Here is a tiny trained network, its code and every weight. The questions are about switching its units off for an input and a target symbol, where a switched-off unit gives its printed mean instead of its output.

import numpy as np


def w(rows, s, z=0):
    codes = np.array(rows[::2]) - 128.0
    scale = np.full(codes.shape[1], s)
    scale[-1] = z or s
    return codes * scale


def f(y):
    return y / 2 * (1 + np.tanh(0.7978845608 * (y + 0.044715 * y**3)))


def softmax(a):
    e = np.exp(a - a.max(-1, keepdims=True))
    return e / e.sum(-1, keepdims=True)


def log_softmax(a):
    a = a - a.max(-1, keepdims=True)
    return a - np.log(np.exp(a).sum(-1, keepdims=True))


def net(x, mask):
    ids = ['αβγδεζηθλμξπστψω'.index(c) for c in x.split()]
    T = len(ids)
    res = E[ids] + P[:T]
    q, k, v = (res @ M[0].T for M in (Q, K, V))
    z = softmax(np.where(np.tri(T) > 0, q @ k.T / 2**0.5, -1e9)) @ v
    res = res + np.where(mask[0], z, O[0][:, -1]) @ O[0][:, :-1]
    y = f(res @ A[0][:, :-1].T + A[0][:, -1])
    res = res + np.where(mask[1:9], y, B[0][:, -1]) @ B[0][:, :-1]
    return log_softmax(res[-1] @ U[:, :-1].T + U[:, -1])


Q, K, V, O, A, B = {}, {}, {}, {}, {}, {}
E = w([
[161,145,112,83,160,116,121,172,95,146,161],'α',
[82,71,142,124,117,159,185,139,128,142,105],'β',
[155,176,140,174,104,134,99,95,152,127,137],'γ',
[151,124,127,101,134,125,110,121,109,148,123],'δ',
[165,175,113,119,124,110,107,149,106,137,160],'ε',
[125,126,132,147,103,132,138,105,122,149,107],'ζ',
[126,110,126,85,132,152,163,193,91,130,127],'η',
[152,153,119,154,111,127,122,79,170,129,83],'θ',
[122,109,190,91,145,84,136,121,117,8,141],'λ',
[149,139,133,143,134,139,117,129,151,141,118],'μ',
[99,93,137,96,103,141,163,146,83,145,103],'ξ',
[106,108,116,157,86,148,186,105,134,127,86],'π',
[123,115,120,164,123,147,156,91,186,131,93],'σ',
[142,125,147,98,137,149,123,195,75,137,149],'τ',
[115,120,121,101,124,140,153,124,133,141,103],'ψ',
[163,170,125,136,126,125,101,125,131,136,143],'ω',
],0.016)
P = w([
[116,149,118,126,145,167,125,117,112,97,92],'0',
[195,125,159,90,62,138,185,136,158,171,133],'1',
[192,140,205,123,109,73,216,143,134,135,92],'2',
[65,151,77,166,181,163,82,123,77,80,69],'3',
[175,100,122,66,16,193,116,122,169,154,159],'4',
[227,127,254,104,75,31,240,140,151,114,102],'5',
[72,172,121,188,222,103,129,124,65,70,50],'6',
[162,98,80,62,23,226,101,116,158,177,171],'7',
[232,115,194,72,15,122,209,148,187,201,154],'8',
[96,170,170,189,227,60,159,132,58,40,43],'9',
[63,131,20,132,139,239,45,104,104,133,126],'10',
[235,94,148,69,15,141,162,131,166,181,171],'11',
[112,183,183,159,193,67,169,144,98,105,87],'12',
],0.0069)
Q[0] = w([
[19,184,85,219,250,123,84,137,51,106,63],'H1',
[178,165,216,153,158,27,226,157,123,148,88],'H1',
],0.013)
K[0] = w([
[145,131,56,121,78,220,108,137,147,251,144],'H1',
[70,133,70,147,171,174,77,113,97,80,123],'H1',
],0.017)
V[0] = w([
[62,16,139,20,143,152,198,254,16,119,148],'H1',
[213,219,127,77,167,86,36,210,63,131,226],'H1',
],0.0086)
O[0] = w([
[73,220,196,119,228,165,198,45,133,191,192,136],'H1',
[31,197,142,38,82,56,107,199,255,159,77,3],'H1',
],0.0094,0.0023)
A[0] = w([
[64,128,79,79,86,33,73,206,207,126,63,64],'N1',
[138,160,170,149,215,188,203,61,116,149,245,114],'N2',
[105,170,118,68,83,106,114,195,186,143,43,204],'N3',
[2,221,156,78,121,67,159,138,195,181,152,74],'N4',
[158,106,123,176,161,166,154,80,72,133,158,116],'N5',
[153,40,65,163,98,80,79,170,101,87,109,2],'N6',
[48,195,207,102,187,141,155,93,165,192,190,75],'N7',
[169,62,101,194,133,140,129,93,65,93,167,34],'N8',
],0.0067,0.0099)
B[0] = w([
[139,59,176,226,84,92,124,117,112,217,230,195],'N1',
[83,119,68,134,115,109,143,214,178,54,128,249],'N2',
[149,219,139,49,136,190,126,138,155,131,78,227],'N3',
[98,92,34,136,51,116,193,89,55,88,170,203],'N4',
[144,161,148,119,160,163,147,121,125,178,127,208],'N5',
[50,207,209,108,142,195,170,47,179,101,219,176],'N6',
[104,45,173,140,152,166,2,166,75,169,68,212],'N7',
[75,100,105,18,177,35,71,147,228,181,117,194],'N8',
],0.0066,0.014)
U = w([
[153,74,36,104,140,50,115,170,143,148,118,124],'α',
[100,41,112,192,105,101,105,161,111,132,143,71],'β',
[129,143,189,195,92,174,119,102,114,112,196,116],'γ',
[139,109,201,83,174,129,97,56,126,184,146,140],'δ',
[112,168,68,129,101,63,172,131,148,127,193,134],'ε',
[191,58,119,214,100,129,115,104,23,177,113,253],'ζ',
[203,128,59,116,85,173,126,202,102,53,20,143],'η',
[137,248,160,56,163,172,165,79,164,128,60,154],'θ',
[94,115,129,75,117,76,113,122,181,24,152,149],'λ',
[130,111,166,127,136,98,62,187,186,184,73,113],'μ',
[114,145,179,125,123,139,144,72,60,193,145,109],'ξ',
[150,182,83,192,106,178,254,74,69,87,190,234],'π',
[92,155,104,127,166,126,174,150,217,127,156,72],'σ',
[134,144,221,155,161,201,107,152,93,153,119,43],'τ',
[101,135,84,63,125,128,119,130,133,109,62,39],'ψ',
[128,158,132,140,136,119,108,126,116,123,137,183],'ω',
],0.0091,0.0048)

Each question gives the input, a string of symbols that net reads in full, and the target symbol t.
The units are the heads (2 rows each of Q, K, V and O) and the neurons (one row each of A and B). Each row of codes is followed by its name. A weight is (code - 128) times the scale printed after its matrix; where a second scale follows, it is the last column's (O, A, B and U).
mask holds one flag per unit, heads first, then neurons. A switched-off unit (its flag False) gives its mean, the last column of its rows in O or B, instead of its output. The means were averaged over made-up inputs and are rounded, as every weight is.
A unit's drop is (log p(t) with every unit on - log p(t) with that unit switched off) / (log p(t) with every unit on - log p(t) with every unit switched off).
The circuit of an input: a set's keep is (log p(t) with only the set's units on - log p(t) with every unit switched off) / (log p(t) with every unit on - log p(t) with every unit switched off). Starting from all 9 units, units are removed one at a time, each time the one whose removal leaves the highest keep (on an exact tie, the one counted first), for as long as the keep stays at least 0.8.
circuit, biggest first: the units of the circuit, biggest drop first
unit that matters most: the unit with the biggest drop
top k neurons: the k neurons with the biggest drops, biggest first
input β α ζ, target σ: circuit, biggest first -> [N2; H1; N8]
input γ μ θ σ β ψ, target δ: circuit, biggest first -> [N8; H1; N6; N2]
input τ α ω, target ψ: top 2 neurons -> [N7; N4]
input β π τ σ σ ω σ α θ ψ ζ, target λ: circuit, biggest first -> [H1; N6; N8]
input γ τ ω, target γ: top neuron -> [N6]
input τ σ ξ ω ω θ θ α α, target λ: circuit, biggest first -> [N6; H1; N8]
input σ ω ξ ε ε ε, target ε: circuit, biggest first -> [H1; N1; N4]
input σ ω τ π μ σ ε ξ α, target ε: circuit, biggest first -> [H1; N4; N7]
input α τ τ ω ω γ ε ω π ψ β, target α: circuit, biggest first -> [N8; H1; N6; N2]
input γ α ε, target γ: circuit, biggest first -> [N6; H1; N1; N8]
input β ω ξ π, target μ: circuit, biggest first -> [H1; N4]
input σ ε β γ, target ε: circuit, biggest first -> [H1; N1; N4]
input σ θ θ μ λ μ σ α λ σ σ ψ ξ, target δ: top 4 neurons -> [N8; N6; N2; N4]
input σ ζ γ ω σ ε ω ζ ξ ξ, target ζ: circuit, biggest first -> [H1]
input ω ξ γ ω α ω π γ ω σ, target γ: top 2 neurons -> [N1; N6]
input β σ ω μ β β ω, target σ: top 3 neurons -> [N2; N8; N5]
input θ π ε γ μ δ γ π, target θ: circuit, biggest first -> [H1; N2; N3]
input δ γ ω ω ξ, target μ: circuit, biggest first -> [H1; N1; N3]
input π ω σ, target α: top 2 neurons -> [N8; N2]
input α ω π ξ ω ω π, target μ: top 3 neurons -> [N1; N3; N4]
input μ ζ σ η η ξ β, target β: top 2 neurons -> [N7; N2]
input π ω ζ η, target μ: top 4 neurons -> [N1; N4; N3; N2]
input π θ ζ θ α, target ζ: top 2 neurons -> [N2; N3]
input τ π θ η, target α: unit that matters most -> N8
input ζ τ ψ π ζ η α θ σ, target ξ: top 2 neurons -> [N4; N7]
input μ ζ π δ ω ψ ω β α, target μ: top 3 neurons -> [N1; N3; N4]
